Where the symbols take the nodes:
γ: zt->gj, cn->zd, fm->cd, th->pq, nh->fg, nf->td, tz->dc, td->nj, zc->zq, pc->cc, hq->tz, ll->bd, gh->fd, hc->rd, ct->dg, gt->hf, sr->bt, hh->ql, lt->rf, pp->ds, dg->zt, jd->zc, ms->zn, ls->gz, sm->zr, pz->dr, nm->jt, mr->gt, rr->dh, pg->gr, gs->fc, sj->tt, cm->jj, cf->mz, hp->dl, rd->qr, fl->hl, fg->ff, rn->nf, hd->gp, zr->hm, fh->th, mt->fj, nc->zb, gj->pz, hl->fm, bb->hz, nq->ll, nt->dp, qr->tq, hg->nc, gd->gl, gz->bm, zq->nq, ns->mp, fd->lf, qg->bh, lf->jd, zf->gs, ql->pc, hz->pg, pq->zf, dl->ct, cr->hb, dq->cr, tq->fs, dh->hg, cc->tc, mp->cf, hf->fh, gr->bc, bd->ns, gl->pj, jh->mr, zd->ls, lp->mt, dp->bb, tc->rn, lh->dm, zb->sm, jg->lc, hb->bn, ff->jh, jt->rr, qt->hh, jn->cm, dm->pm, jz->jn, dc->dq, tt->cg, ds->hp, gp->jg, dr->qs, jj->hq, zn->jz, gb->nm, fc->gb, fs->gd, hm->lq, bc->hc, fj->zh, bm->zm, bt->qt, fp->lt, zh->ms, cg->fl, pm->sj, bn->lh, qs->sr, pj->fp, zm->nt, nj->lp, cd->nh, mz->hd, rf->gh, bh->pp, lq->cn, lc->qg
β: zt->qt, cn->dp, fm->gt, th->jt, nh->fh, nf->ms, tz->dm, td->zn, zc->cf, pc->lp, hq->lh, ll->gp, gh->ll, hc->pj, ct->sr, gt->fc, sr->tc, hh->td, lt->zq, pp->gj, dg->bt, jd->mp, ms->tz, ls->hz, sm->gz, pz->ql, nm->sm, mr->gs, rr->hm, pg->fs, gs->hg, sj->nh, cm->hb, cf->bh, hp->dr, rd->fp, fl->jh, fg->th, rn->zh, hd->ds, zr->bm, fh->nm, mt->cm, nc->zd, gj->hh, hl->mr, bb->qr, nq->hd, nt->hc, qr->lt, hg->cn, gd->fd, gz->pg, zq->mz, ns->lc, fd->bd, qg->dg, lf->ns, zf->dh, ql->nj, hz->tq, pq->rr, dl->qs, cr->tt, dq->sj, tq->rf, dh->lq, cc->mt, mp->qg, hf->gb, gr->gd, bd->jg, gl->lf, jh->zf, zd->bb, lp->jn, dp->rd, tc->fj, lh->hl, zb->ls, jg->dl, hb->cg, ff->pq, jt->zr, qt->nf, jn->cr, dm->fm, jz->dq, dc->pm, tt->fg, ds->pz, gp->hp, dr->pc, jj->bn, zn->dc, gb->zb, fc->nc, fs->gh, hm->zm, bc->gl, fj->jj, bm->gr, bt->rn, fp->zc, zh->hq, cg->ff, pm->cd, bn->fl, qs->cc, pj->jd, zm->bc, nj->jz, cd->hf, mz->pp, rf->nq, bh->zt, lq->nt, lc->ct
ξ: zt->lc, cn->rr, fm->bn, th->cd, nh->dm, nf->sr, tz->fj, td->bt, zc->gl, pc->gj, hq->mt, ll->lt, gh->qr, hc->bm, ct->gp, gt->fl, sr->hp, hh->dg, lt->hc, pp->mp, dg->jg, jd->gd, ms->tc, ls->hg, sm->fc, pz->bh, nm->gt, mr->cg, rr->fh, pg->zd, gs->ff, sj->tz, cm->nj, cf->lf, hp->mz, rd->zm, fl->cr, fg->pm, rn->qs, hd->zc, zr->gb, fh->fm, mt->ql, nc->zf, gj->qg, hl->hb, bb->lq, nq->fp, nt->zr, qr->nt, hg->pq, gd->hz, gz->nc, zq->pj, ns->gh, fd->tq, qg->bd, lf->fs, zf->fg, ql->zt, hz->cn, pq->nh, dl->hd, cr->zn, dq->ms, tq->dp, dh->th, cc->pz, mp->fd, hf->hl, gr->ls, bd->rf, gl->pg, jh->tt, zd->dh, lp->hh, dp->hm, tc->dr, lh->cm, zb->gs, jg->nq, hb->jz, ff->sj, jt->hf, qt->ct, jn->td, dm->jj, jz->nf, dc->zh, tt->dc, ds->cf, gp->zq, dr->pp, jj->lp, zn->rn, gb->mr, fc->jh, fs->bb, hm->nm, bc->gz, fj->pc, bm->zb, bt->dl, fp->bc, zh->cc, cg->dq, pm->hq, bn->jn, qs->ds, pj->gr, zm->sm, nj->qt, cd->lh, mz->jd, rf->rd, bh->ns, lq->jt, lc->ll
σ: zt->pz, cn->ls, fm->nh, th->zf, nh->ff, nf->nj, tz->dq, td->lp, zc->nq, pc->tc, hq->dc, ll->ns, gh->lf, hc->qr, ct->zt, gt->fh, sr->qt, hh->pc, lt->gh, pp->hp, dg->gj, jd->zq, ms->jz, ls->bm, sm->hm, pz->qs, nm->rr, mr->hf, rr->hg, pg->bc, gs->gb, sj->cg, cm->hq, cf->hd, hp->ct, rd->tq, fl->fm, fg->jh, rn->td, hd->jg, zr->lq, fh->pq, mt->zh, nc->sm, gj->dr, hl->cd, bb->pg, nq->bd, nt->bb, qr->fs, hg->zb, gd->pj, gz->zm, zq->ll, ns->cf, fd->jd, qg->pp, lf->zc, zf->fc, ql->cc, hz->gr, pq->gs, dl->dg, cr->bn, dq->hb, tq->gd, dh->nc, cc->rn, mp->mz, hf->th, gr->hc, bd->mp, gl->fp, jh->gt, zd->gz, lp->fj, dp->hz, tc->nf, lh->pm, zb->zr, jg->qg, hb->lh, ff->mr, jt->dh, qt->ql, jn->jj, dm->sj, jz->cm, dc->cr, tt->fl, ds->dl, gp->lc, dr->sr, jj->tz, zn->jn, gb->jt, fc->nm, fs->gl, hm->cn, bc->rd, fj->ms, bm->nt, bt->hh, fp->rf, zh->zn, cg->hl, pm->tt, bn->dm, qs->bt, pj->lt, zm->dp, nj->mt, cd->fg, mz->gp, rf->fd, bh->ds, lq->zd, lc->bh
δ: zt->bh, cn->hg, fm->dm, th->fg, nh->sj, nf->qt, tz->ms, td->hh, zc->fp, pc->dr, hq->zh, ll->gh, gh->fs, hc->nt, ct->lc, gt->fm, sr->ct, hh->gj, lt->qr, pp->mz, dg->qg, jd->pj, ms->nf, ls->zb, sm->nm, pz->ds, nm->fh, mr->hl, rr->pq, pg->gz, gs->mr, sj->dq, cm->mt, cf->zc, hp->gp, rd->dp, fl->bn, fg->tt, rn->bt, hd->nq, zr->jt, fh->nh, mt->cc, nc->fc, gj->pp, hl->lh, bb->zd, nq->rf, nt->lq, qr->bb, hg->gs, gd->gr, gz->sm, zq->lt, ns->lf, fd->gd, qg->mp, lf->gl, zf->jh, ql->pz, hz->ls, pq->ff, dl->jg, cr->jn, dq->jz, tq->hz, dh->zf, cc->qs, mp->jd, hf->cd, gr->bm, bd->fd, gl->bc, jh->fl, zd->nc, lp->pc, dp->cn, tc->sr, lh->hq, zb->gb, jg->bd, hb->cm, ff->cg, jt->th, qt->zt, jn->lp, dm->tz, jz->nj, dc->zn, tt->cr, ds->hd, gp->ll, dr->hp, jj->fj, zn->td, gb->hf, fc->gt, fs->pg, hm->rr, bc->zm, fj->tc, bm->zr, bt->dg, fp->rd, zh->rn, cg->hb, pm->dc, bn->jj, qs->dl, pj->hc, zm->hm, nj->ql, cd->pm, mz->zq, rf->tq, bh->cf, lq->dh, lc->ns

The rows follow the links: the fewer symbols apart two nodes are, the more alike their rows tend to be.

Each row is also shifted at random along 3 hidden directions that mean nothing.

Name the node of each row.
[-270, -96, 104, -86, -46, -132, 19, -1, 105, -54, -20, -95, 2, -1, 35, -98, 43, -35, -1, 71, 91, -215, -86, 42, 53, -22, -56, 17, 70, 108, -142, -121, 2, -156, 17, -148, 12, -70, 18, -37, 29, -149, 70, -15, 44, 31, 11, 1, 56, 57, 92]
node: mz
[198, 4, -47, -52, -31, -37, -2, -13, -35, -91, 26, -96, -27, 92, -34, -11, 59, -6, 101, -11, 43, -68, 48, 14, 20, 9, -8, 2, -45, 78, -107, -126, 6, -96, -20, -53, 32, -68, 46, -122, 21, -119, 51, 19, 26, -6, -99, -3, 30, -13, -2]
node: qs
[19, -19, 85, 131, -3, -38, 116, -47, 129, 108, 96, -57, 76, 84, 47, 42, 34, 39, 8, 145, -48, 113, 10, -24, 10, -65, -101, -106, 118, 36, 0, -110, -9, -47, 16, -32, 62, 57, 36, 50, 31, 28, -54, -13, -3, -70, -55, -16, -23, 44, 56]
node: lc
[-24, 70, -101, 12, 36, 22, 11, 52, -102, -77, -71, 12, 4, -22, -47, 3, 78, -90, 68, 59, 65, 81, -15, -43, -73, 20, 0, 28, -39, -2, -123, -109, -12, 2, -22, -64, 67, -99, -45, -79, -5, -61, -37, 82, 84, 14, 66, -82, 29, -38, -32]
node: cm
[52, 8, 98, 105, -13, -24, 57, -124, 118, 80, 113, -3, 70, 133, -2, -25, 42, 30, 41, 86, -23, -40, -44, -19, 42, -40, -114, -112, 76, -9, 17, -87, -12, 3, 1, 66, 74, 1, 31, 57, -34, -30, 4, -85, -28, -93, -94, -23, -25, 65, 102]
node: bh
[190, -41, 29, 23, -88, 2, 140, -13, 77, -35, 130, -32, -10, 93, 65, -17, 3, 74, 31, 146, -150, 170, -75, -17, 17, 50, -30, -13, 135, -5, 60, -61, 23, 28, 23, -211, 4, 92, 31, 64, 133, 1, -17, 37, -13, 12, -80, -3, -109, -23, 39]
node: pp
[52, 55, -110, -36, 82, 81, -64, -97, -36, -19, -4, 0, 32, 60, -60, 13, -5, -4, 32, -131, 58, 6, -6, 4, -8, 47, 2, 33, -27, -22, -7, 79, -75, 96, -109, 94, -2, -38, -105, 15, -50, 24, -30, -20, -15, 55, 72, -33, 29, -110, -36]
node: fl
[58, 1, 33, 15, -21, 14, -69, 10, -10, 58, -18, 109, -72, -15, 17, -20, -77, 11, -17, -100, -53, -81, -39, 11, 10, 26, 104, 2, 6, -1, 136, 108, 39, -40, -6, 97, -91, 89, 57, 115, -19, -35, 59, -10, -100, -103, -38, 36, -40, 77, -14]
node: nt
[-221, 38, 27, -82, 36, 18, -66, -69, 3, -129, 58, 9, 80, 45, -90, -116, 69, 45, 60, 24, 52, -164, -26, 17, 56, 59, -107, -49, 7, -116, -92, -74, -87, 143, -32, 47, 112, -163, -57, -90, -39, -16, 50, -98, 76, 40, -29, -53, -22, -79, 111]
node: lp
[-235, -31, 90, -39, 6, -109, 44, 81, 41, -26, -7, -153, -42, -27, 94, 13, 24, 61, -53, 32, -28, -12, 4, 56, -26, 23, 48, -1, 86, 120, -108, -92, -57, -116, -13, -195, 66, -51, 51, -1, 103, -33, -34, 64, 49, -30, -42, 59, 14, 52, -10]
node: ns
[381, 141, -107, 184, 102, 58, -1, 1, -85, 88, 11, 47, 41, 93, -98, 84, 77, -121, 127, 10, 68, 111, 70, -69, -99, -116, -46, -81, -115, -71, 15, -53, 59, -30, -51, 172, 17, -35, -20, -79, -99, 17, -105, 53, 7, -135, -9, -103, 99, 64, -37]
node: jj
[-49, 34, -148, 157, 22, 13, 90, 50, -107, 18, -44, 38, 57, -68, -46, 51, 13, -19, 15, 131, -13, 274, 38, -43, -91, 48, 12, -41, 27, -3, -29, -22, 15, 0, 26, -98, 48, 15, -70, -80, 72, 6, -26, 86, 86, -24, 92, -110, 35, -71, 20]
node: dc
[-297, -23, 35, -18, -23, -33, -21, 6, 3, 3, -50, 53, -69, -105, 58, -13, -82, 85, -112, -79, -68, -46, -11, 42, 41, 131, 152, 26, 92, 81, 17, 87, -51, -11, 25, -24, 5, 46, 40, 130, 46, -28, 62, -7, -15, -72, 1, 55, -82, -9, -10]
node: dp
[262, 6, 37, -15, -50, 6, 40, -55, 60, -45, 132, 6, -17, 146, 17, -57, 22, 52, 89, 51, -79, 12, -77, -1, 50, 38, -36, -30, 62, -44, 44, -77, 17, 39, -11, -59, 18, 30, 57, 53, 47, -54, 15, 2, -30, -30, -127, -17, -93, 2, 53]
node: hp
[62, 38, 34, 91, 76, 67, 4, -25, 56, 171, -93, 51, 20, 2, 30, 63, 17, -154, -26, -54, 78, -6, -9, -66, -48, -183, -31, -4, -70, 2, 47, 40, 46, -16, -23, 216, -40, 54, -3, 132, -157, 62, -90, 5, -73, -46, 77, 12, 52, 115, -82]
node: zr
[23, 124, -59, -37, 88, 30, -73, -42, -58, -78, -9, 26, 42, 65, -87, -61, 120, -77, 125, -37, 105, -144, -8, -12, -26, -31, -64, -34, -90, -78, -121, -97, -54, 55, -80, 128, 102, -189, -40, -72, -105, -47, -29, -20, 42, -28, -29, -43, 34, 9, 7]
node: zn
[-234, 29, 138, 24, 47, -110, -23, 23, 53, 37, 24, -102, 7, 6, 34, 21, 53, 48, -30, -42, 26, -139, 51, 51, 1, -37, 35, -71, 59, 98, -110, -112, -80, -96, -38, 38, 113, -110, 68, 10, -9, -22, -29, -18, 12, -134, -109, 63, 29, 113, 1]
node: bd
[-99, 39, -94, 107, 47, 1, -40, -78, -52, 34, 22, 118, 92, -3, -147, -39, -29, 12, 59, 21, 27, -24, -33, -17, -16, 64, -50, -74, 5, -65, 21, 71, -5, 39, -28, 96, 24, -16, -85, -69, -6, -39, 51, -46, 17, -57, 68, -118, 71, -74, 120]
node: bn
[135, -67, -29, -41, -71, -56, 15, -10, -9, -77, 84, -6, 40, 40, -70, -48, -1, 1, 76, 112, 15, -31, -26, 19, 28, -25, -122, 3, -25, -73, 2, -39, 74, -26, 44, -88, -31, -14, -27, -204, 58, -52, 81, -49, 51, 102, 0, -63, 48, -56, 145]
node: cc
[18, -5, 166, 33, -28, 11, -8, 6, 69, 64, 47, 26, -18, 18, 40, -14, -16, 53, -31, 6, -62, -99, 47, -17, 63, -70, -22, -73, -18, -67, 64, -44, 43, 21, 81, 119, 29, 36, 97, 77, -70, 41, 32, -82, -66, -88, -166, 74, -101, 147, 9]
node: gh
[-119, 183, -27, 114, 151, 32, -33, -77, -37, 46, -21, 2, 121, 71, -93, 45, 128, -34, 70, -48, 132, -54, 113, -30, -47, -52, -53, -145, -62, -19, -172, -134, -110, 70, -74, 260, 210, -204, -34, -41, -161, 12, -86, -39, 74, -151, -29, -49, 39, 29, -16]
node: jz
[-128, 37, 32, 33, 117, 48, -1, -6, 58, 132, -91, -19, 28, -26, 54, 83, 18, -93, -69, -68, 63, 12, 16, -31, -42, -112, -13, 8, -34, 40, -2, 49, -45, 4, -49, 156, -4, 8, -25, 120, -106, 86, -118, 17, -36, -9, 107, 32, 43, 66, -103]
node: zb
[237, -74, -46, -3, -82, -44, 60, 41, -15, -61, 89, -50, 26, 44, -38, 9, -1, 9, 65, 160, -11, 82, 24, 14, 7, -26, -90, 10, -5, -34, 6, -41, 100, -44, 61, -165, -64, 35, -11, -189, 96, -39, 58, 12, 40, 96, -11, -63, 54, -55, 102]
node: pc
[-70, -41, 17, -69, -18, -52, -32, 32, -7, 13, -16, -53, -90, -34, 75, 22, -71, 62, -86, -130, -47, -25, -16, 64, 12, 64, 136, 49, 48, 116, 55, 107, -32, -74, -40, -51, -54, 60, 48, 93, 81, -14, 10, 23, -55, -10, -19, 81, -7, 12, -69]
node: pg
[205, 100, -81, -34, 53, 66, 6, 62, -88, -113, 26, -47, -22, 76, -17, 7, 90, -19, 92, 1, -20, 131, -9, 7, -75, 11, -12, 18, -40, -91, -27, -68, -33, 102, -80, -88, 36, -84, -39, -41, 45, 53, -107, 90, 47, 34, -37, -24, -29, -52, -50]
node: ms
[-93, -22, -20, 100, 6, -68, 49, -52, 1, 44, 51, -49, 97, 20, -65, 47, 23, 53, 16, 111, 49, 50, 133, -17, 22, -24, -83, -98, 5, 53, -108, -109, -14, -46, 56, 20, 96, -47, -22, -172, -17, 1, 30, -73, 77, -30, -29, -53, 70, -50, 84]
node: ql
[56, -83, 85, 10, -44, -75, 63, -20, 118, 9, 63, -59, 21, 73, 30, -47, 32, -33, 41, 122, -11, -28, -95, -9, 19, -61, -94, 2, 80, 34, -3, -77, 57, -96, 21, -130, -22, 51, 36, -5, 61, -84, 18, -8, -2, 22, -27, -14, 33, 44, 97]
node: jg
[1, 89, -73, -15, 112, 59, -174, -184, -16, 12, 36, 99, 82, 93, -170, -73, 25, -31, 85, -171, 134, -251, -40, 12, 30, 13, -70, -35, -65, -72, 5, 87, -56, 74, -126, 303, 14, -95, -74, -16, -164, -43, 50, -139, -41, -30, 48, -80, 75, -48, 68]
node: tt
[-117, -2, 131, -144, -17, -108, -115, 3, 45, -83, 23, -52, -68, 26, -7, -125, 47, -23, 63, -103, 73, -387, -51, 84, 57, -38, 4, -4, -14, 33, -81, -85, -8, -106, -42, 37, 22, -136, 80, -40, -36, -153, 74, -46, -14, -69, -123, 44, 38, 132, 56]
node: ll
[200, -18, -29, -68, -5, 38, -79, 133, -85, -41, 14, 67, -76, -73, -12, -9, -91, -8, 0, -90, -76, 29, -60, 67, -68, 2, 65, 94, -45, -162, 212, 219, 95, 32, -36, -54, -199, 82, -23, -21, 92, 63, -11, 54, -45, 86, 33, -10, 18, -14, -3]
node: fc
[112, 24, -11, -37, -30, 38, 10, 27, -31, -119, 113, -18, 31, 44, -43, -59, 23, 73, 56, 80, -61, 77, -46, 24, -5, 51, -78, -9, 36, -154, 25, -6, -11, 131, -25, -110, 18, -49, -54, -96, 79, 58, -32, 3, 33, 104, -38, -39, -49, -109, 66]
node: nj
[20, 65, -15, -9, 2, -32, 5, -59, -21, -49, 50, -58, -16, 82, -7, 5, 58, 92, 45, -32, -3, -23, 64, 6, 26, 85, 47, -49, 29, 73, -130, -142, -82, 16, -28, -10, 122, -77, 62, -5, 12, -76, 14, 8, 32, -83, -121, 14, -47, -28, -8]
node: gj
[124, -23, -28, 80, 8, 78, 138, 119, -1, 84, -102, -13, -59, -74, 140, 140, -25, -74, -107, 56, -91, 336, -14, -74, -105, -59, 61, 67, 28, 41, 120, 75, 67, -12, 28, -117, -92, 169, -12, 169, 58, 126, -142, 152, -43, 39, 112, 37, -43, 32, -162]
node: hm
[40, -101, 126, 25, -64, 0, 126, 31, 88, 73, 4, -46, -5, -19, 131, 86, -35, 21, -100, 87, -76, 139, 68, -34, 42, -74, -21, 17, 29, 37, 39, -27, 52, -9, 110, -53, -39, 127, 62, 78, 21, 104, -36, -10, -34, 34, -28, 101, -67, 55, -33]
node: pj
[-199, -10, -56, 61, -25, 22, -2, 87, -102, -7, -58, 93, 5, -179, -14, 32, -97, 44, -99, 20, -76, 140, 63, 1, -30, 78, 68, -3, 4, -54, 71, 130, 9, 70, 89, -6, -43, 55, -46, -39, 43, 92, 20, 24, 55, 33, 79, -7, -23, -57, -10]
node: pq
[-62, 82, -8, 168, 116, 52, -105, 7, -59, 161, 23, 118, 60, -51, -72, 72, -69, 48, -49, -100, -21, -17, 116, 3, -38, -55, 26, -108, -52, -126, 127, 146, -18, 48, -31, 296, 2, 3, -11, 10, -95, 155, -55, -85, -36, -113, -7, -9, 44, 58, 4]
node: gs
[28, -16, 21, -67, 37, 38, -19, 13, 52, 34, -94, 27, -40, -19, 39, -5, 24, -162, -5, -55, 79, -70, -95, -25, -27, -125, -23, 95, -62, -1, 48, 70, 57, -25, -18, 53, -102, 46, -28, 99, -76, -8, -44, 40, -56, 60, 111, 27, 56, 69, -71]
node: sm
[-94, -9, -99, 6, -15, 75, 33, -6, -66, -18, -151, 54, 11, -99, -15, 36, -9, -82, -45, 16, 59, 89, 58, -66, -12, 19, 2, 71, -109, 27, -71, 11, 18, 41, 85, 31, -6, 12, -62, -42, -78, 20, 33, 1, 48, 80, 125, -13, 1, -63, -54]
node: jh
[-24, 50, 137, 55, 9, -18, -28, 56, 26, 45, 68, -28, -40, 15, 56, 14, 2, 95, -32, -58, -68, -79, 75, 43, 14, -36, 68, -103, 30, -15, 20, -61, -48, -6, 4, 88, 72, -57, 116, 43, -4, 59, -52, -15, -16, -142, -183, 84, -57, 134, -40]
node: zc

From each start, follow one symbol. Which node do you reach?
Answers are names.
---
[264, 59, -27, 90, 19, 52, 40, 27, -24, 14, 162, -25, 73, 98, -28, 45, 1, 100, 48, 104, -94, 200, 61, 3, -42, -19, -73, -83, 34, -151, 93, -6, -4, 114, -31, -29, 19, 6, -39, -97, 70, 142, -97, 7, 15, 21, -68, -51, -22, -60, 54]
ξ: bt
---
[35, 23, -126, -92, 25, 79, -29, -34, -53, -81, -67, -13, -11, 1, -16, 6, 12, -42, 8, -85, 66, 47, -21, -9, 1, 58, 9, 101, -56, 25, -47, 47, -40, 88, -57, 9, -21, -10, -88, 0, -31, 3, -12, 33, 17, 120, 112, -5, 14, -125, -97]
σ: nh
---
[-118, 11, -22, 164, 31, -59, 54, -58, 1, 80, 36, -73, 129, 32, -48, 78, 46, 76, 3, 103, 46, 90, 194, -30, 9, -29, -59, -132, 13, 86, -140, -140, -45, -56, 31, 62, 127, -59, -3, -137, -14, 17, 12, -74, 72, -82, -44, -40, 76, -38, 44]
ξ: dg
---
[-51, -93, 64, -37, -6, -50, 17, -27, 108, 92, -19, -114, -6, -3, 77, 79, -34, 6, -92, -60, 31, -25, 44, 15, 32, -61, 20, 42, 29, 151, -10, 14, -20, -96, 13, -8, -50, 66, 37, 67, -14, 38, -17, -23, -40, 44, 23, 97, 40, 37, -71]
γ: tq
---
[99, 34, -100, 8, 34, 99, -15, -19, -76, 21, -116, 62, 12, -39, -29, 61, 9, -107, 0, -38, 75, 83, 62, -67, -19, -44, 3, 48, -134, 12, -26, 19, 44, 33, 36, 115, -35, 30, -43, -30, -106, 26, 1, -5, -4, 54, 99, -22, 28, -36, -94]
γ: jh
---
[160, -57, -2, -25, -95, 34, -2, 46, -2, -3, -58, 123, -120, -59, 47, -55, -66, -72, -4, 5, -68, -14, -126, -19, 16, 18, 69, 80, -13, -33, 147, 99, 141, -24, 83, -46, -139, 147, 50, 129, 23, -54, 69, 55, -63, 2, 25, 9, -65, 61, -7]
ξ: nc
---
[144, 48, -11, -37, -40, -3, 38, -32, 0, -83, 81, -57, -42, 100, 24, -37, 33, 89, 59, -3, -74, 38, 7, 9, 30, 103, 26, -34, 56, 29, -38, -97, -50, 42, -33, -86, 72, -31, 47, 31, 54, -67, -8, 35, 0, -38, -137, 16, -106, -37, -26]
ξ: jg
---
[-171, 34, 21, 142, 16, 12, 38, 22, -6, 135, -27, 75, -21, -106, 72, 67, -87, 112, -126, -18, -132, 158, 63, -21, -23, 81, 150, -60, 87, 52, 78, 83, -32, 29, 47, 41, 30, 104, 43, 173, 29, 77, -30, 14, -37, -152, -13, 38, -89, 26, -60]
β: bc
---
[-127, -49, 15, -244, 16, 9, -129, 45, -11, -109, -77, 23, -72, -68, 2, -116, -23, -98, 3, -149, 91, -255, -166, 91, 1, -7, 8, 160, -42, -47, 50, 152, 13, -13, -70, -32, -144, -39, -37, 4, -6, -47, 27, 8, -40, 145, 114, 11, 67, -6, 22]
γ: dh
---
[-54, 7, -128, -60, 10, 88, 14, -25, -65, -54, -132, -9, -3, -49, 0, 43, 12, -68, -16, -40, 71, 105, 33, -56, -12, 51, 26, 100, -64, 59, -93, 19, -25, 58, 7, -8, -3, -12, -83, -5, -53, 13, -8, 26, 29, 121, 136, -12, 6, -112, -108]
γ: fg
---
[-113, -2, -49, -95, -68, -70, 51, 23, -45, -136, -8, -112, -32, 18, 9, -13, 48, 74, 13, 20, -5, 33, 55, 6, 27, 128, 39, 26, 47, 136, -187, -141, -71, -44, 23, -210, 106, -88, 35, -77, 88, -91, 50, 49, 80, 28, -53, 21, -40, -87, -33]
β: pc
---
[50, 42, 35, -14, 117, 53, -78, -25, 54, 85, -61, 17, -5, 12, -1, 31, 25, -132, 2, -142, 104, -132, -49, -14, -41, -159, -40, 25, -89, -25, 51, 76, 6, -26, -91, 217, -59, 2, -21, 92, -130, 49, -85, -12, -68, 4, 71, 25, 98, 97, -63]
γ: zb
---
[336, 81, -89, -84, -7, 79, 24, 104, -79, -154, 60, -64, -59, 80, 10, -24, 62, 2, 78, 44, -90, 200, -49, 11, -80, 48, 5, 70, -3, -134, 44, -9, -4, 106, -66, -188, -35, -23, -30, -58, 128, 60, -115, 141, 30, 109, -39, -31, -52, -83, -56]
γ: ms
---
[10, -78, 56, 49, -46, -84, 122, 19, 96, 36, 56, -85, 7, 31, 72, 13, 22, 14, -16, 155, -48, 115, -44, 3, -20, -47, -52, -14, 119, 77, -16, -82, 31, -95, 10, -201, 0, 56, 16, 1, 102, -28, -53, 49, 6, 12, -17, 0, 5, 35, 44]
δ: ll
